Here is a tiny trained network, its code and every weight. The questions are about switching its units off for an input and a class, where a switched-off unit gives its printed mean instead of its output.

import numpy as np


def w(rows, s, z=0):
    codes = np.array(rows[::2]) - 128.0
    scale = np.full(codes.shape[1], s)
    scale[-1] = z or s
    return codes * scale


def norm(h):
    return h / np.sqrt((h * h).mean(-1, keepdims=True) + 1e-5)


def f(y):
    return y / 2 * (1 + np.tanh(0.7978845608 * (y + 0.044715 * y**3)))


def log_softmax(a):
    a = a - a.max(-1, keepdims=True)
    return a - np.log(np.exp(a).sum(-1, keepdims=True))


def net(x, mask):
    res = np.array(x, float).reshape(1, 8) / 4 @ E
    u = 0
    for l in range(3):
        y = f(norm(res) @ A[l][:, :-1].T + A[l][:, -1])
        res = res + np.where(mask[u : u + 7], y, B[l][:, -1]) @ B[l][:, :-1]
        u += 7
    return log_softmax(norm(res)[-1] @ U[:, :-1].T + U[:, -1])


A, B = {}, {}
E = w([
[121,138,97,175,138,157,171,52,170,154],'x0',
[125,132,124,124,127,128,131,129,124,133],'x1',
[102,99,249,160,118,77,151,161,109,179],'x2',
[136,136,127,140,131,128,131,119,107,117],'x3',
[141,132,139,136,129,130,130,125,126,111],'x4',
[21,186,98,174,145,116,107,172,155,73],'x5',
[124,125,132,122,131,134,130,128,130,126],'x6',
[128,135,129,123,122,125,133,128,127,127],'x7',
],0.014)
A[0] = w([
[133,136,47,184,191,135,202,112,202,189,56],'L0N0',
[172,146,163,115,131,151,206,122,188,180,72],'L0N1',
[151,130,119,71,142,128,88,128,122,168,107],'L0N2',
[223,79,34,36,93,135,104,75,125,108,142],'L0N3',
[186,121,117,111,81,145,101,156,71,108,132],'L0N4',
[126,206,2,86,93,146,122,157,136,45,149],'L0N5',
[146,97,117,82,104,84,36,192,103,90,252],'L0N6',
],0.0076,0.0045)
B[0] = w([
[155,139,140,105,111,86,78,142,160,110,185],'L0N0',
[126,113,103,140,97,116,76,86,65,125,149],'L0N1',
[159,141,183,124,158,122,138,144,118,121,141],'L0N2',
[82,199,245,107,200,104,142,103,143,168,240],'L0N3',
[109,109,131,55,216,113,118,170,132,177,163],'L0N4',
[129,73,91,150,111,168,84,149,144,121,255],'L0N5',
[138,128,131,107,148,195,105,160,74,102,221],'L0N6',
],0.012,0.0089)
A[1] = w([
[197,66,190,97,118,79,169,113,77,200,110],'L1N0',
[242,147,117,42,151,188,164,79,158,143,50],'L1N1',
[184,72,94,156,118,66,136,101,112,170,55],'L1N2',
[80,165,157,155,67,102,101,164,86,106,34],'L1N3',
[135,78,132,118,89,130,174,45,156,156,53],'L1N4',
[71,145,142,173,128,123,197,138,148,118,6],'L1N5',
[115,161,154,169,117,114,254,31,194,186,110],'L1N6',
],0.009,0.0026)
B[1] = w([
[172,107,29,101,69,204,198,189,196,38,255],'L1N0',
[62,159,170,185,192,2,88,137,140,177,202],'L1N1',
[156,113,130,139,110,177,114,180,49,161,145],'L1N2',
[50,149,209,79,157,165,89,135,84,149,173],'L1N3',
[128,59,73,147,120,159,79,96,56,130,160],'L1N4',
[121,138,176,120,135,130,132,66,138,122,149],'L1N5',
[68,98,138,160,83,120,61,70,124,135,229],'L1N6',
],0.01,0.0064)
A[2] = w([
[158,77,89,191,85,142,195,47,116,182,36],'L2N0',
[90,129,186,63,180,114,141,135,81,134,122],'L2N1',
[68,148,175,191,136,47,140,47,175,204,2],'L2N2',
[84,181,117,224,107,85,125,11,254,135,151],'L2N3',
[34,165,228,160,81,115,116,147,112,134,139],'L2N4',
[73,149,224,115,194,60,69,88,121,189,218],'L2N5',
[171,61,151,114,100,123,159,173,126,154,120],'L2N6',
],0.0098,0.0033)
B[2] = w([
[76,171,189,226,80,148,15,146,108,179,151],'L2N0',
[141,178,95,206,75,109,180,154,200,182,190],'L2N1',
[92,49,100,51,129,74,67,99,103,20,193],'L2N2',
[138,84,88,130,94,98,247,62,186,92,236],'L2N3',
[184,153,123,120,182,83,97,97,121,172,196],'L2N4',
[150,162,188,119,143,81,108,107,32,142,249],'L2N5',
[127,122,105,111,100,137,192,97,84,105,149],'L2N6',
],0.014,0.013)
U = w([
[133,213,209,111,210,72,121,186,89,198,182],'0',
[93,101,144,112,144,25,128,31,119,96,243],'1',
[82,109,87,111,171,193,52,182,139,84,170],'2',
[93,124,44,185,106,137,197,97,253,103,3],'3',
[154,95,126,75,73,152,252,199,105,119,58],'4',
[101,72,144,213,26,172,106,109,88,156,34],'5',
],0.017,0.0034)

Each question gives the input, the list of numbers given to net, and the class t.
The units are the neurons (one row each of A and B). Each row of codes is followed by its name. A weight is (code - 128) times the scale printed after its matrix; where a second scale follows, it is the last column's (A, B and U).
mask holds one flag per neuron, layer by layer. A switched-off neuron (its flag False) gives its mean, the last column of its row in B, instead of its output. The means were averaged over made-up inputs and are rounded, as every weight is.
A unit's drop is (log p(t) with every unit on - log p(t) with that unit switched off) / (log p(t) with every unit on - log p(t) with every unit switched off).
most important unit: the unit with the biggest drop
k most important neurons: the k neurons with the biggest drops, biggest first
k most important neurons of layer l: the k neurons of layer l with the biggest drops, biggest first
drop when u is switched off: that unit's drop, to one decimal
input [2,0,-1,2,-1,5,-7,-8], class 3: most important unit -> L0N3
input [2,-2,0,6,-6,7,-7,-5], class 3: 2 most important neurons -> (L0N3, L2N5)
input [7,-8,-4,6,-1,1,-6,4], class 3: 2 most important neurons -> (L0N5, L2N3)
input [1,-1,1,-8,-3,-6,-5,-5], class 5: 2 most important neurons of layer 2 -> (L2N0, L2N3)
input [-2,2,0,3,7,6,-1,5], class 2: 3 most important neurons -> (L0N3, L0N5, L2N5)
input [3,-2,1,-5,0,-7,-2,-8], class 5: 2 most important neurons -> (L1N0, L0N1)
input [-2,7,1,1,5,6,2,4], class 0: 2 most important neurons -> (L1N0, L1N3)
input [-1,5,1,2,2,7,1,-8], class 0: 2 most important neurons of layer 1 -> (L1N0, L1N3)
input [0,0,-4,-3,-5,7,-5,8], class 2: 2 most important neurons -> (L2N3, L2N1)
input [0,-7,-4,3,8,7,-2,-2], class 2: 2 most important neurons of layer 2 -> (L2N3, L2N1)
input [0,-5,-8,-5,8,-8,-5,2], class 0: 2 most important neurons -> (L0N4, L2N5)
input [8,3,5,-6,-8,0,-6,7], class 5: 2 most important neurons of layer 0 -> (L0N3, L0N1)
input [2,7,1,8,2,-8,0,-8], class 5: 4 most important neurons -> (L1N0, L2N0, L0N1, L0N6)
input [5,3,1,-4,-6,-1,5,4], class 5: most important unit -> L0N3
input [0,-6,5,2,-4,-8,2,8], class 4: 2 most important neurons -> (L1N0, L2N6)
input [-7,-4,-7,7,-8,1,7,7], class 2: 2 most important neurons -> (L0N5, L2N5)
input [3,0,2,-3,0,-8,-5,7], class 5: 2 most important neurons -> (L1N0, L2N0)
input [1,0,4,-4,8,-2,8,0], class 5: 2 most important neurons -> (L0N6, L2N0)
input [0,2,-6,-8,-4,8,-2,7], class 2: 3 most important neurons of layer 2 -> (L2N3, L2N1, L2N6)
input [-2,-8,-1,8,6,6,6,0], class 2: most important neuron of layer 0 -> (L0N3)
input [3,-2,-4,-7,-2,3,3,3], class 3: drop when L2N2 is switched off -> 0.0
input [5,-6,-1,-1,6,3,1,-2], class 3: drop when L0N3 is switched off -> 0.5
input [-4,-5,-1,6,7,4,8,-6], class 2: drop when L0N3 is switched off -> 0.1
input [-5,-7,4,3,7,-6,-6,-3], class 4: drop when L1N0 is switched off -> 0.2
